Below are the code and all the weights of a small trained network. Each question names an input and a class and asks about switching units off, where a switched-off unit gives its printed mean instead of its output.

import numpy as np


def w(rows, s, z=0):
    codes = np.array(rows[::2]) - 128.0
    scale = np.full(codes.shape[1], s)
    scale[-1] = z or s
    return codes * scale


def norm(h):
    return h / np.sqrt((h * h).mean(-1, keepdims=True) + 1e-5)


def f(y):
    return np.maximum(y, 0)


def log_softmax(a):
    a = a - a.max(-1, keepdims=True)
    return a - np.log(np.exp(a).sum(-1, keepdims=True))


def net(x, mask):
    res = np.array(x, float).reshape(1, 7) / 4 @ E
    u = 0
    for l in range(4):
        y = f(norm(res) @ A[l][:, :-1].T + A[l][:, -1])
        res = res + np.where(mask[u : u + 4], y, B[l][:, -1]) @ B[l][:, :-1]
        u += 4
    return log_softmax(norm(res)[-1] @ U[:, :-1].T + U[:, -1])


A, B = {}, {}
E = w([
[107,112,148,138],'x0',
[254,96,214,152],'x1',
[134,120,119,122],'x2',
[154,178,134,22],'x3',
[101,106,161,146],'x4',
[60,213,222,141],'x5',
[124,114,133,137],'x6',
],0.0042)
A[0] = w([
[12,152,68,80,54],'0.n1',
[179,193,57,107,201],'0.n2',
[123,130,172,27,47],'0.n3',
[187,57,1,152,254],'0.n4',
],0.0054,0.0019)
B[0] = w([
[190,178,73,204,208],'0.n1',
[85,59,245,191,194],'0.n2',
[119,57,70,48,168],'0.n3',
[3,165,198,123,255],'0.n4',
],0.0063,0.0041)
A[1] = w([
[78,182,99,204,93],'1.n1',
[254,97,186,161,37],'1.n2',
[129,167,156,72,83],'1.n3',
[39,123,85,81,2],'1.n4',
],0.008,0.00096)
B[1] = w([
[104,18,121,195,252],'1.n1',
[122,40,22,254,232],'1.n2',
[74,76,141,110,180],'1.n3',
[173,221,124,168,227],'1.n4',
],0.006,0.0043)
A[2] = w([
[98,210,97,146,188],'2.n1',
[246,97,164,143,123],'2.n2',
[119,141,157,191,49],'2.n3',
[184,228,105,1,250],'2.n4',
],0.0058,0.0023)
B[2] = w([
[236,66,130,162,254],'2.n1',
[172,132,37,254,202],'2.n2',
[78,81,192,123,221],'2.n3',
[55,76,83,50,215],'2.n4',
],0.0077,0.0023)
A[3] = w([
[134,127,130,141,191],'3.n1',
[111,135,168,163,23],'3.n2',
[76,2,131,185,247],'3.n3',
[65,79,128,197,198],'3.n4',
],0.0079,0.0015)
B[3] = w([
[189,248,125,97,142],'3.n1',
[133,77,154,77,145],'3.n2',
[147,62,230,87,245],'3.n3',
[204,253,72,34,215],'3.n4',
],0.0052,0.013)
U = w([
[179,137,188,51,234],'0',
[196,195,18,250,215],'1',
[115,183,249,2,134],'2',
[71,66,130,51,157],'3',
[203,154,211,50,33],'4',
[164,101,203,73,2],'5',
],0.0048,0.0032)

Each question gives the input, the list of numbers given to net, and the class t.
The units are the neurons (one row each of A and B). Each row of codes is followed by its name. A weight is (code - 128) times the scale printed after its matrix; where a second scale follows, it is the last column's (A, B and U).
mask holds one flag per neuron, layer by layer. A switched-off neuron (its flag False) gives its mean, the last column of its row in B, instead of its output. The means were averaged over made-up inputs and are rounded, as every weight is.
A unit's drop is (log p(t) with every unit on - log p(t) with that unit switched off) / (log p(t) with every unit on - log p(t) with every unit switched off).
The circuit of an input: a set's keep is (log p(t) with only the set's units on - log p(t) with every unit switched off) / (log p(t) with every unit on - log p(t) with every unit switched off). Starting from the 12 units with the biggest drops (on a tie, the unit counted first), units are removed one at a time, each time the one whose removal leaves the highest keep (on an exact tie, the one counted first), for as long as the keep stays at least 0.8.
units of the circuit, in order: the units of the circuit, biggest drop first
unit that matters most: the unit with the biggest drop
k most important neurons: the k neurons with the biggest drops, biggest first
k most important neurons of layer l: the k neurons of layer l with the biggest drops, biggest first
drop of u: that unit's drop, to one decimal
input [-5,-8,5,8,-2,1,5], class 1: units of the circuit, in order : (3.n3; 1.n4)
input [-1,-8,-7,-1,7,-5,7], class 1: 2 most important neurons : (0.n1; 1.n4)
input [-2,4,-7,8,0,3,-1], class 3: unit that matters most : 0.n3
input [2,-5,2,-3,-1,-6,-1], class 2: units of the circuit, in order : (0.n4; 1.n2; 1.n4)
input [-4,-8,5,5,3,7,-7], class 1: units of the circuit, in order : (3.n3; 0.n1)
input [6,8,-6,-1,7,-2,-7], class 1: units of the circuit, in order : (2.n2; 1.n2)
input [8,8,-2,7,7,3,-7], class 1: 2 most important neurons : (0.n4; 2.n2)
input [-4,-2,-2,-4,4,-7,6], class 2: 3 most important neurons : (0.n4; 1.n2; 3.n4)
input [-5,7,4,6,5,3,-4], class 1: 4 most important neurons : (0.n4; 2.n2; 1.n2; 1.n1)
input [3,-5,-2,2,-3,-6,-3], class 2: units of the circuit, in order : (0.n4; 1.n2)
input [-5,0,0,1,-1,-7,-2], class 2: 2 most important neurons : (0.n4; 0.n2)
input [-4,-5,-4,-3,4,0,-6], class 1: 2 most important neurons : (0.n1; 0.n2)
input [1,-8,4,6,-4,1,-5], class 1: 2 most important neurons of layer 0 : (0.n1; 0.n2)
input [-2,7,-4,5,2,-6,-7], class 1: units of the circuit, in order : (2.n2)
input [7,-7,-4,6,2,1,5], class 1: 2 most important neurons : (0.n1; 1.n4)
input [-6,0,-5,-7,-2,-8,2], class 2: 2 most important neurons : (0.n4; 1.n2)
input [0,6,-6,-2,2,-3,-7], class 1: 2 most important neurons of layer 2 : (2.n2; 2.n4)
input [2,0,-4,-4,-4,-6,7], class 2: drop of 0.n4 : 0.3
input [5,0,0,-3,-5,-8,-5], class 2: drop of 1.n2 : 0.1
input [-6,0,6,-3,-1,-6,7], class 2: unit that matters most : 0.n4
input [3,-8,3,-6,4,-1,-8], class 1: drop of 1.n1 : -0.1
input [-2,0,4,-4,7,-8,3], class 2: drop of 0.n4 : 0.5
